Below are the code and all the weights of a small trained network. Each question names an input and a class and asks about switching units off, where a switched-off unit gives its printed mean instead of its output.

import numpy as np


def w(rows, s, z=0):
    codes = np.array(rows[::2]) - 128.0
    scale = np.full(codes.shape[1], s)
    scale[-1] = z or s
    return codes * scale


def f(y):
    return y / 2 * (1 + np.tanh(0.7978845608 * (y + 0.044715 * y**3)))


def log_softmax(a):
    a = a - a.max(-1, keepdims=True)
    return a - np.log(np.exp(a).sum(-1, keepdims=True))


def net(x, mask):
    res = np.array(x, float).reshape(1, 3) / 4 @ E
    y = f(res @ A[0][:, :-1].T + A[0][:, -1])
    res = res + np.where(mask, y, B[0][:, -1]) @ B[0][:, :-1]
    return log_softmax(res[-1] @ U[:, :-1].T + U[:, -1])


A, B = {}, {}
E = w([
[89,63,38],'x0',
[141,212,101],'x1',
[1,170,170],'x2',
],0.0068)
A[0] = w([
[87,125,174,76],'n0',
[173,202,213,156],'n1',
[50,104,155,131],'n2',
[124,97,160,110],'n3',
[69,135,154,53],'n4',
[207,144,97,68],'n5',
[89,87,107,158],'n6',
[139,193,95,163],'n7',
[86,85,78,172],'n8',
[144,198,89,133],'n9',
[28,180,175,130],'n10',
[66,57,114,112],'n11',
[31,169,136,90],'n12',
[57,155,155,81],'n13',
[188,121,108,135],'n14',
[165,97,128,42],'n15',
[164,154,230,159],'n16',
[254,107,97,76],'n17',
[188,113,112,63],'n18',
[207,114,104,62],'n19',
[88,98,72,170],'n20',
[169,251,188,168],'n21',
[133,197,172,224],'n22',
[160,126,132,2],'n23',
[168,115,71,79],'n24',
[207,112,111,67],'n25',
[146,224,82,172],'n26',
[188,16,155,102],'n27',
[26,75,183,91],'n28',
[158,46,153,101],'n29',
[161,158,109,45],'n30',
[43,181,144,61],'n31',
[142,220,103,213],'n32',
[185,94,120,57],'n33',
],0.0091,0.0031)
B[0] = w([
[176,145,142,140],'n0',
[186,48,44,229],'n1',
[166,159,178,179],'n2',
[90,107,114,128],'n3',
[141,180,185,143],'n4',
[50,219,200,157],'n5',
[172,89,122,161],'n6',
[30,35,174,165],'n7',
[253,89,66,179],'n8',
[56,66,182,157],'n9',
[177,186,159,240],'n10',
[157,100,127,170],'n11',
[183,211,198,203],'n12',
[173,209,195,172],'n13',
[150,168,190,161],'n14',
[67,181,189,121],'n15',
[217,46,42,208],'n16',
[127,218,210,213],'n17',
[126,200,172,140],'n18',
[96,238,200,159],'n19',
[218,96,87,175],'n20',
[163,52,80,254],'n21',
[209,101,155,222],'n22',
[137,192,101,105],'n23',
[193,170,127,143],'n24',
[112,193,174,159],'n25',
[59,48,183,192],'n26',
[65,127,223,193],'n27',
[101,159,237,195],'n28',
[67,106,216,156],'n29',
[72,172,203,117],'n30',
[113,212,206,190],'n31',
[61,5,182,208],'n32',
[91,192,201,141],'n33',
],0.0052,0.0045)
U = w([
[55,254,240,96],'0',
[213,55,47,233],'1',
[61,52,166,231],'2',
[73,98,79,5],'3',
],0.0062,0.0032)

Each question gives the input, the list of numbers given to net, and the class t.
The units are the neurons (one row each of A and B). Each row of codes is followed by its name. A weight is (code - 128) times the scale printed after its matrix; where a second scale follows, it is the last column's (A, B and U).
mask holds one flag per neuron, in row order. A switched-off neuron (its flag False) gives its mean, the last column of its row in B, instead of its output. The means were averaged over made-up inputs and are rounded, as every weight is.
A unit's drop is (log p(t) with every unit on - log p(t) with that unit switched off) / (log p(t) with every unit on - log p(t) with every unit switched off).
The circuit of an input: a set's keep is (log p(t) with only the set's units on - log p(t) with every unit switched off) / (log p(t) with every unit on - log p(t) with every unit switched off). Starting from the 12 units with the biggest drops (on a tie, the unit counted first), units are removed one at a time, each time the one whose removal leaves the highest keep (on an exact tie, the one counted first), for as long as the keep stays at least 0.8.
circuit, biggest first: the units of the circuit, biggest drop first
k most important neurons: the k neurons with the biggest drops, biggest first
drop when u is switched off: that unit's drop, to one decimal
input [-7,3,-3], class 1: circuit, biggest first : (n1, n16)
input [-3,6,-7], class 0: circuit, biggest first : (n17, n5)
input [-8,-7,-1], class 1: circuit, biggest first : (n16, n1)
input [-7,7,2], class 1: circuit, biggest first : (n1, n21)
input [-7,7,-3], class 1: circuit, biggest first : (n1)
input [-8,3,-8], class 0: 4 most important neurons : (n17, n5, n19, n25)
input [8,-2,8], class 0: 3 most important neurons : (n28, n12, n31)
input [-7,-1,6], class 1: 2 most important neurons : (n16, n1)
input [8,-3,4], class 1: 2 most important neurons : (n8, n20)
input [-6,7,-3], class 2: drop when n28 is switched off : -0.1
input [-5,-4,-5], class 0: drop when n1 is switched off : -0.1
input [-7,-7,2], class 1: drop when n16 is switched off : 0.2
